Here is a tiny trained network, its code and every weight. The questions are about switching its units off for an input and a class, where a switched-off unit gives its printed mean instead of its output.

import numpy as np


def w(rows, s, z=0):
    codes = np.array(rows[::2]) - 128.0
    scale = np.full(codes.shape[1], s)
    scale[-1] = z or s
    return codes * scale


def f(y):
    return y / 2 * (1 + np.tanh(0.7978845608 * (y + 0.044715 * y**3)))


def log_softmax(a):
    a = a - a.max(-1, keepdims=True)
    return a - np.log(np.exp(a).sum(-1, keepdims=True))


def net(x, mask):
    res = np.array(x, float).reshape(1, 8) / 4 @ E
    y = f(res @ A[0][:, :-1].T + A[0][:, -1])
    res = res + np.where(mask, y, B[0][:, -1]) @ B[0][:, :-1]
    return log_softmax(res[-1] @ U[:, :-1].T + U[:, -1])


A, B = {}, {}
E = w([
[192,96,86,241,178,191,202,45,120],'x0',
[136,131,124,118,126,127,137,138,133],'x1',
[127,135,143,116,131,141,139,124,127],'x2',
[119,121,121,127,141,127,132,133,148],'x3',
[112,124,134,135,120,128,129,117,157],'x4',
[131,132,129,129,135,127,133,139,122],'x5',
[131,144,130,126,130,128,135,132,133],'x6',
[254,116,208,143,183,131,45,138,215],'x7',
],0.0087)
A[0] = w([
[26,136,43,101,70,106,179,101,77,132],'n0',
[91,99,158,132,125,125,162,133,90,153],'n1',
[83,120,161,66,74,88,43,171,111,85],'n2',
[203,109,61,230,175,188,238,52,126,3],'n3',
[67,118,113,119,120,88,197,136,65,98],'n4',
[91,156,128,36,124,127,60,154,145,95],'n5',
[62,155,95,128,122,100,183,136,81,103],'n6',
[131,114,94,56,111,139,103,133,149,131],'n7',
[240,112,225,134,163,75,32,144,171,144],'n8',
[169,175,191,163,75,98,153,137,140,133],'n9',
[40,166,192,19,90,55,25,196,138,43],'n10',
[134,102,86,144,141,113,118,121,129,120],'n11',
[254,120,234,129,166,109,21,129,196,148],'n12',
[50,126,75,125,93,108,189,137,79,138],'n13',
],0.0066,0.0035)
B[0] = w([
[91,186,67,37,118,171,45,188,151,207],'n0',
[117,168,140,97,171,137,132,146,154,141],'n1',
[173,94,142,171,130,68,173,42,62,185],'n2',
[163,3,243,193,131,95,248,120,84,227],'n3',
[99,131,86,87,151,160,107,136,197,167],'n4',
[123,83,194,180,121,100,149,85,102,171],'n5',
[107,141,26,117,145,140,117,121,158,167],'n6',
[120,141,129,159,120,134,180,122,122,139],'n7',
[116,184,99,91,160,193,92,128,196,228],'n8',
[110,110,134,104,133,149,138,136,122,136],'n9',
[208,18,222,253,119,50,230,73,54,223],'n10',
[149,139,154,139,102,115,106,119,134,131],'n11',
[87,203,52,25,127,198,69,170,188,245],'n12',
[70,170,77,47,117,158,47,170,198,187],'n13',
],0.0062,0.011)
U = w([
[97,168,57,53,116,215,55,133,176,246],'0',
[154,61,189,254,111,92,233,97,67,10],'1',
],0.0069,0.00012)

Each question gives the input, the list of numbers given to net, and the class t.
The units are the neurons (one row each of A and B). Each row of codes is followed by its name. A weight is (code - 128) times the scale printed after its matrix; where a second scale follows, it is the last column's (A, B and U).
mask holds one flag per neuron, in row order. A switched-off neuron (its flag False) gives its mean, the last column of its row in B, instead of its output. The means were averaged over made-up inputs and are rounded, as every weight is.
A unit's drop is (log p(t) with every unit on - log p(t) with that unit switched off) / (log p(t) with every unit on - log p(t) with every unit switched off).
The circuit of an input: a set's keep is (log p(t) with only the set's units on - log p(t) with every unit switched off) / (log p(t) with every unit on - log p(t) with every unit switched off). Starting from the 12 units with the biggest drops (on a tie, the unit counted first), units are removed one at a time, each time the one whose removal leaves the highest keep (on an exact tie, the one counted first), for as long as the keep stays at least 0.8.
units of the circuit, in order: the units of the circuit, biggest drop first
top k neurons: the k neurons with the biggest drops, biggest first
drop when u is switched off: that unit's drop, to one decimal
input [5,-8,4,2,4,0,-7,7], class 0: units of the circuit, in order => (n12)
input [-2,0,1,-6,-4,4,-5,0], class 1: top 2 neurons => (n12 n0)
input [8,4,5,1,-3,-4,-6,-8], class 0: top 4 neurons => (n0 n13 n10 n4)
input [5,-8,2,-3,5,-6,3,6], class 0: top 2 neurons => (n12 n10)
input [8,4,1,4,8,7,-3,-8], class 0: top 2 neurons => (n0 n13)
input [5,5,1,-7,-6,-6,-7,5], class 0: top 2 neurons => (n12 n10)
input [-5,2,2,-2,-7,0,-2,-4], class 1: top 2 neurons => (n10 n12)
input [-5,-5,5,3,-4,-3,1,-3], class 1: top 2 neurons => (n10 n12)
input [7,8,5,7,-7,-7,1,-7], class 0: top 2 neurons => (n0 n13)
input [7,0,5,8,7,-2,3,-7], class 0: drop when n4 is switched off => 0.2
input [-8,-4,5,2,-8,0,2,5], class 1: drop when n10 is switched off => 1.2
